Here is a tiny trained network, its code and every weight. The questions are about switching its units off for an input and a target symbol, where a switched-off unit gives its printed mean instead of its output.

import numpy as np


def w(rows, s, z=0):
    codes = np.array(rows[::2]) - 128.0
    scale = np.full(codes.shape[1], s)
    scale[-1] = z or s
    return codes * scale


def norm(h):
    return h / np.sqrt((h * h).mean(-1, keepdims=True) + 1e-5)


def f(y):
    return y / 2 * (1 + np.tanh(0.7978845608 * (y + 0.044715 * y**3)))


def softmax(a):
    e = np.exp(a - a.max(-1, keepdims=True))
    return e / e.sum(-1, keepdims=True)


def log_softmax(a):
    a = a - a.max(-1, keepdims=True)
    return a - np.log(np.exp(a).sum(-1, keepdims=True))


def net(x, mask):
    ids = ['ΔΘΠΨΩβγημτφ'.index(c) for c in x.split()]
    T = len(ids)
    res = E[ids] + P[:T]
    u = 0
    for l in range(2):
        q, k, v = (norm(res) @ M[l].T for M in (Q, K, V))
        z = softmax(np.where(np.tri(T) > 0, q @ k.T / 2**0.5, -1e9)) @ v
        res = res + np.where(mask[u], z, O[l][:, -1]) @ O[l][:, :-1]
        u += 1
        y = f(norm(res) @ A[l][:, :-1].T + A[l][:, -1])
        res = res + np.where(mask[u : u + 8], y, B[l][:, -1]) @ B[l][:, :-1]
        u += 8
    return log_softmax(norm(res)[-1] @ U[:, :-1].T + U[:, -1])


Q, K, V, O, A, B = {}, {}, {}, {}, {}, {}
E = w([
[178,134,119,147,215,170,58,40],'Δ',
[111,190,112,116,226,196,100,124],'Θ',
[51,101,153,97,53,146,87,166],'Π',
[101,81,182,90,104,191,139,167],'Ψ',
[113,68,157,231,213,216,122,65],'Ω',
[126,148,137,112,239,214,175,93],'β',
[228,53,150,40,132,175,105,102],'γ',
[2,141,135,174,137,166,122,152],'η',
[125,122,125,43,145,121,142,136],'μ',
[29,115,154,137,150,141,184,117],'τ',
[101,194,95,50,192,119,111,116],'φ',
],0.01)
P = w([
[98,150,180,100,94,127,161,63],'0',
[70,162,7,96,168,194,5,127],'1',
[124,87,77,124,176,115,126,143],'2',
[157,197,195,137,109,100,128,104],'3',
[130,163,72,69,192,110,121,136],'4',
[155,112,95,148,176,72,136,175],'5',
],0.016)
Q[0] = w([
[175,253,176,222,23,168,171,49],'L0H0',
[142,20,39,153,146,48,166,228],'L0H0',
],0.041)
K[0] = w([
[63,98,55,45,129,205,122,47],'L0H0',
[149,97,43,136,191,132,127,253],'L0H0',
],0.049)
V[0] = w([
[241,26,163,94,92,133,153,95],'L0H0',
[140,175,103,3,181,86,152,92],'L0H0',
],0.03)
O[0] = w([
[105,39,243,93,214,15,189,140,108],'L0H0',
[243,231,132,117,129,122,239,142,255],'L0H0',
],0.011,0.026)
A[0] = w([
[106,89,6,115,173,206,89,177,88],'L0N0',
[128,167,223,107,97,98,102,87,53],'L0N1',
[124,49,11,115,182,144,83,185,3],'L0N2',
[158,132,133,100,208,132,116,146,176],'L0N3',
[168,130,43,97,124,127,138,182,205],'L0N4',
[100,70,132,109,202,83,90,167,59],'L0N5',
[105,156,140,224,163,103,136,93,102],'L0N6',
[96,129,136,141,121,111,211,132,185],'L0N7',
],0.022,0.0031)
B[0] = w([
[108,173,167,36,184,68,93,157,214],'L0N0',
[129,125,81,121,75,118,86,160,160],'L0N1',
[136,121,3,99,16,96,216,102,169],'L0N2',
[87,89,132,149,91,131,106,138,203],'L0N3',
[113,90,123,186,153,170,106,116,248],'L0N4',
[130,150,127,212,200,188,110,52,199],'L0N5',
[132,126,119,106,97,120,89,129,130],'L0N6',
[119,96,101,122,150,151,86,122,200],'L0N7',
],0.028,0.015)
Q[1] = w([
[133,44,220,150,21,94,44,175],'L1H0',
[5,55,101,130,206,122,166,99],'L1H0',
],0.028)
K[1] = w([
[113,18,207,54,55,136,88,108],'L1H0',
[69,118,114,253,179,2,111,159],'L1H0',
],0.027)
V[1] = w([
[207,45,147,20,17,168,50,105],'L1H0',
[25,214,90,98,213,254,212,10],'L1H0',
],0.0091)
O[1] = w([
[75,184,63,151,173,99,107,115,60],'L1H0',
[190,95,254,120,162,138,101,223,247],'L1H0',
],0.0073,0.011)
A[1] = w([
[93,194,213,69,131,65,63,132,36],'L1N0',
[77,123,227,202,153,93,184,83,71],'L1N1',
[154,205,179,69,54,50,237,108,121],'L1N2',
[180,118,154,145,189,112,132,134,116],'L1N3',
[133,95,175,189,100,146,82,125,112],'L1N4',
[131,101,73,130,143,64,175,61,23],'L1N5',
[185,138,115,118,98,103,207,157,171],'L1N6',
[128,5,143,140,139,73,91,165,1],'L1N7',
],0.027,0.0066)
B[1] = w([
[149,70,197,215,73,127,157,122,193],'L1N0',
[130,164,168,72,75,149,74,31,220],'L1N1',
[99,104,151,149,214,182,6,211,185],'L1N2',
[109,132,148,59,95,138,135,158,246],'L1N3',
[102,76,97,124,151,147,162,143,214],'L1N4',
[79,200,179,160,165,112,190,144,173],'L1N5',
[91,109,116,107,94,63,159,72,234],'L1N6',
[252,135,54,174,165,28,119,139,209],'L1N7',
],0.034,0.013)
U = w([
[172,62,62,187,162,66,120,149,225],'Δ',
[196,197,166,105,158,175,85,199,103],'Θ',
[67,82,186,110,150,70,60,229,201],'Π',
[92,78,145,145,123,178,75,42,137],'Ψ',
[52,175,149,183,167,82,175,128,198],'Ω',
[108,39,111,142,124,215,176,203,82],'β',
[205,147,202,90,124,37,78,97,107],'γ',
[94,136,67,129,1,113,51,157,83],'η',
[114,59,151,37,60,83,188,163,159],'μ',
[150,90,229,227,44,110,131,178,173],'τ',
[194,163,89,179,45,159,210,86,7],'φ',
],0.007,0.002)

Each question gives the input, a string of symbols that net reads in full, and the target symbol t.
The units are the heads (2 rows each of Q, K, V and O) and the neurons (one row each of A and B). Each row of codes is followed by its name. A weight is (code - 128) times the scale printed after its matrix; where a second scale follows, it is the last column's (O, A, B and U).
mask holds one flag per unit, layer by layer, with each layer's heads first. A switched-off unit (its flag False) gives its mean, the last column of its rows in O or B, instead of its output. The means were averaged over made-up inputs and are rounded, as every weight is.
A unit's drop is (log p(t) with every unit on - log p(t) with that unit switched off) / (log p(t) with every unit on - log p(t) with every unit switched off).
The circuit of an input: a set's keep is (log p(t) with only the set's units on - log p(t) with every unit switched off) / (log p(t) with every unit on - log p(t) with every unit switched off). Starting from the 12 units with the biggest drops (on a tie, the unit counted first), units are removed one at a time, each time the one whose removal leaves the highest keep (on an exact tie, the one counted first), for as long as the keep stays at least 0.8.
circuit, biggest first: the units of the circuit, biggest drop first
most important unit: the unit with the biggest drop
k most important neurons: the k neurons with the biggest drops, biggest first
k most important neurons of layer l: the k neurons of layer l with the biggest drops, biggest first
input Π Δ Θ φ τ, target φ: circuit, biggest first : L0H0
input φ β γ Θ, target Θ: circuit, biggest first : L0H0, L1N2
input Ψ μ β β, target Δ: 2 most important neurons of layer 0 : L0N1, L0N0
input Π τ τ τ, target η: circuit, biggest first : L0N1, L0H0
input φ Ψ φ Ω, target Θ: circuit, biggest first : L0H0, L1N2
input γ γ Θ τ Θ, target τ: circuit, biggest first : L1N0, L0N0, L0H0
input Δ Ω γ Δ, target Ω: 3 most important neurons : L0N0, L0N5, L1N5
input φ Ψ Θ Δ, target Θ: 2 most important neurons : L1N2, L0N5
input φ μ Δ Π, target Θ: 2 most important neurons : L1N2, L0N5
input Ψ Θ τ Θ φ, target Θ: 3 most important neurons of layer 0 : L0N4, L0N2, L0N0
input φ φ Θ, target Θ: circuit, biggest first : L0H0, L0N0, L1N6
input Ψ Ω Ω Δ Δ, target Δ: 3 most important neurons of layer 0 : L0N5, L0N3, L0N2
input Ψ φ τ μ, target Δ: circuit, biggest first : L0H0, L1N7
input Θ γ μ, target μ: most important unit : L0H0
input η Ψ β, target β: 2 most important neurons : L0N4, L0N0
input Θ Δ φ Π μ, target Π: circuit, biggest first : L0H0, L0N0, L1N2, L0N2
input φ η μ Ψ τ, target Ψ: circuit, biggest first : L0N5, L0H0, L1N1
input Π Π β β τ Ω, target Ω: 2 most important neurons : L0N2, L0N5
input Δ φ Ψ, target Ψ: 2 most important neurons of layer 0 : L0N5, L0N0
input φ φ φ Ψ φ, target Ψ: most important unit : L0N5
input φ Π Δ, target Δ: 3 most important neurons : L1N7, L0N5, L0N3
input μ φ Θ Δ, target Π: 2 most important neurons : L1N2, L0N5
